Below are the code and all the weights of a small trained network. Each question names an input and a target symbol and asks about switching units off, where a switched-off unit gives its printed mean instead of its output.

import numpy as np


def w(rows, s, z=0):
    codes = np.array(rows[::2]) - 128.0
    scale = np.full(codes.shape[1], s)
    scale[-1] = z or s
    return codes * scale


def f(y):
    return np.maximum(y, 0)


def softmax(a):
    e = np.exp(a - a.max(-1, keepdims=True))
    return e / e.sum(-1, keepdims=True)


def log_softmax(a):
    a = a - a.max(-1, keepdims=True)
    return a - np.log(np.exp(a).sum(-1, keepdims=True))


def net(x, mask):
    ids = ['αβγδεζηθλμπστφψω'.index(c) for c in x.split()]
    T = len(ids)
    res = E[ids] + P[:T]
    u = 0
    for l in range(2):
        q, k, v = (res @ M[l].T for M in (Q, K, V))
        z = softmax(np.where(np.tri(T) > 0, q @ k.T / 4**0.5, -1e9)) @ v
        res = res + np.where(mask[u], z, O[l][:, -1]) @ O[l][:, :-1]
        u += 1
        y = f(res @ A[l][:, :-1].T + A[l][:, -1])
        res = res + np.where(mask[u : u + 4], y, B[l][:, -1]) @ B[l][:, :-1]
        u += 4
    return log_softmax(res[-1] @ U[:, :-1].T + U[:, -1])


Q, K, V, O, A, B = {}, {}, {}, {}, {}, {}
E = w([
[145,123,144,179],'α',
[18,217,178,147],'β',
[144,119,136,153],'γ',
[122,43,64,182],'δ',
[199,128,214,136],'ε',
[211,143,191,152],'ζ',
[144,118,136,154],'η',
[110,215,49,76],'θ',
[135,132,24,98],'λ',
[127,49,148,67],'μ',
[145,141,141,203],'π',
[147,131,134,173],'σ',
[53,129,141,187],'τ',
[43,131,59,130],'φ',
[253,145,76,54],'ψ',
[113,218,204,108],'ω',
],0.013)
P = w([
[253,134,183,179],'0',
[106,126,136,3],'1',
[122,122,161,30],'2',
[136,132,147,48],'3',
[100,153,154,54],'4',
[130,128,161,53],'5',
[111,146,161,27],'6',
[103,132,157,46],'7',
[111,136,148,55],'8',
[116,132,150,72],'9',
],0.0028)
Q[0] = w([
[53,123,104,124],'L0H0',
[230,96,149,255],'L0H0',
[169,156,126,115],'L0H0',
[95,138,131,72],'L0H0',
],0.0052)
K[0] = w([
[129,94,140,172],'L0H0',
[130,42,190,109],'L0H0',
[152,144,100,137],'L0H0',
[103,253,100,207],'L0H0',
],0.0057)
V[0] = w([
[63,81,104,177],'L0H0',
[130,3,57,134],'L0H0',
[85,98,251,117],'L0H0',
[70,145,82,251],'L0H0',
],0.0045)
O[0] = w([
[177,86,149,110,65],'L0H0',
[145,1,95,165,141],'L0H0',
[115,85,176,163,148],'L0H0',
[57,164,71,198,2],'L0H0',
],0.0041,0.0024)
A[0] = w([
[161,97,190,79,179],'L0N0',
[2,143,169,100,172],'L0N1',
[57,102,161,138,110],'L0N2',
[77,68,33,166,253],'L0N3',
],0.0065,0.0047)
B[0] = w([
[210,144,199,167,254],'L0N0',
[26,243,72,122,187],'L0N1',
[151,205,100,130,142],'L0N2',
[160,78,1,221,228],'L0N3',
],0.0055,0.0045)
Q[1] = w([
[247,139,127,98],'L1H0',
[204,160,212,154],'L1H0',
[124,254,30,121],'L1H0',
[181,148,110,165],'L1H0',
],0.0095)
K[1] = w([
[207,150,116,79],'L1H0',
[188,128,248,75],'L1H0',
[101,129,101,36],'L1H0',
[194,72,143,59],'L1H0',
],0.011)
V[1] = w([
[156,113,65,56],'L1H0',
[29,198,44,188],'L1H0',
[26,114,120,254],'L1H0',
[60,40,148,132],'L1H0',
],0.0086)
O[1] = w([
[119,27,7,64,164],'L1H0',
[143,208,80,160,13],'L1H0',
[143,182,109,235,3],'L1H0',
[116,59,108,254,54],'L1H0',
],0.0073,0.0059)
A[1] = w([
[162,159,125,148,81],'L1N0',
[181,68,84,152,251],'L1N1',
[36,135,95,254,86],'L1N2',
[159,65,147,119,178],'L1N3',
],0.0095,0.0027)
B[1] = w([
[125,160,95,92,146],'L1N0',
[2,67,73,224,209],'L1N1',
[247,157,144,164,210],'L1N2',
[202,103,178,135,254],'L1N3',
],0.0066,0.0095)
U = w([
[142,118,158,158,156],'α',
[132,188,156,124,101],'β',
[123,115,140,146,146],'γ',
[143,65,103,187,84],'δ',
[163,127,254,139,73],'ε',
[103,162,82,79,168],'ζ',
[156,118,136,140,72],'η',
[134,123,124,130,100],'θ',
[127,112,126,135,89],'λ',
[81,44,179,172,179],'μ',
[186,137,150,159,143],'π',
[146,125,128,138,103],'σ',
[183,125,88,141,100],'τ',
[76,102,62,123,138],'φ',
[166,85,96,74,117],'ψ',
[26,184,199,90,253],'ω',
],0.0093,0.0056)

Each question gives the input, a string of symbols that net reads in full, and the target symbol t.
The units are the heads (4 rows each of Q, K, V and O) and the neurons (one row each of A and B). Each row of codes is followed by its name. A weight is (code - 128) times the scale printed after its matrix; where a second scale follows, it is the last column's (O, A, B and U).
mask holds one flag per unit, layer by layer, with each layer's heads first. A switched-off unit (its flag False) gives its mean, the last column of its rows in O or B, instead of its output. The means were averaged over made-up inputs and are rounded, as every weight is.
A unit's drop is (log p(t) with every unit on - log p(t) with that unit switched off) / (log p(t) with every unit on - log p(t) with every unit switched off).
The circuit of an input: a set's keep is (log p(t) with only the set's units on - log p(t) with every unit switched off) / (log p(t) with every unit on - log p(t) with every unit switched off). Starting from all 10 units, units are removed one at a time, each time the one whose removal leaves the highest keep (on an exact tie, the one counted first), for as long as the keep stays at least 0.8.
circuit, biggest first: the units of the circuit, biggest drop first
most important unit: the unit with the biggest drop
k most important neurons of layer l: the k neurons of layer l with the biggest drops, biggest first
drop of u: that unit's drop, to one decimal
input α θ α τ, target π: circuit, biggest first -> [L1H0; L1N2; L0N1]
input ψ ψ μ μ, target ψ: circuit, biggest first -> [L1H0]
input μ μ μ δ ψ γ, target μ: circuit, biggest first -> [L1H0; L0H0; L1N1; L1N2]
input α β φ η μ ψ ε μ ω δ, target δ: circuit, biggest first -> [L1H0; L0N3; L1N1]
input ψ α σ, target ψ: circuit, biggest first -> [L1H0; L0H0]
input μ μ μ, target μ: circuit, biggest first -> [L1H0; L0H0; L1N1]
input ε ε η γ, target ε: circuit, biggest first -> [L1H0; L1N1; L0H0]
input ψ ε α ψ μ λ, target φ: 3 most important neurons of layer 1 -> [L1N1; L1N2; L1N3]
input μ φ μ, target μ: circuit, biggest first -> [L1H0; L0N0; L0H0; L1N1]
input σ μ α π β θ, target ζ: 2 most important neurons of layer 0 -> [L0N0; L0N1]
input γ ε ω, target ω: 2 most important neurons of layer 0 -> [L0N1; L0N3]
input μ μ μ ψ μ λ δ, target δ: 2 most important neurons of layer 0 -> [L0N3; L0N0]
input ε ζ μ, target ε: 2 most important neurons of layer 1 -> [L1N1; L1N3]
input μ η μ μ ε α, target μ: most important unit -> L1H0
input ψ δ μ μ θ μ α δ μ φ, target τ: drop of L1N2 -> 0.6
input μ θ θ μ ε ζ μ τ ψ ω, target ω: drop of L1N3 -> 0.2
input μ ψ μ π α φ μ ω δ π, target μ: drop of L1N2 -> 0.2
input μ α α ε α λ, target φ: drop of L0N3 -> 0.2
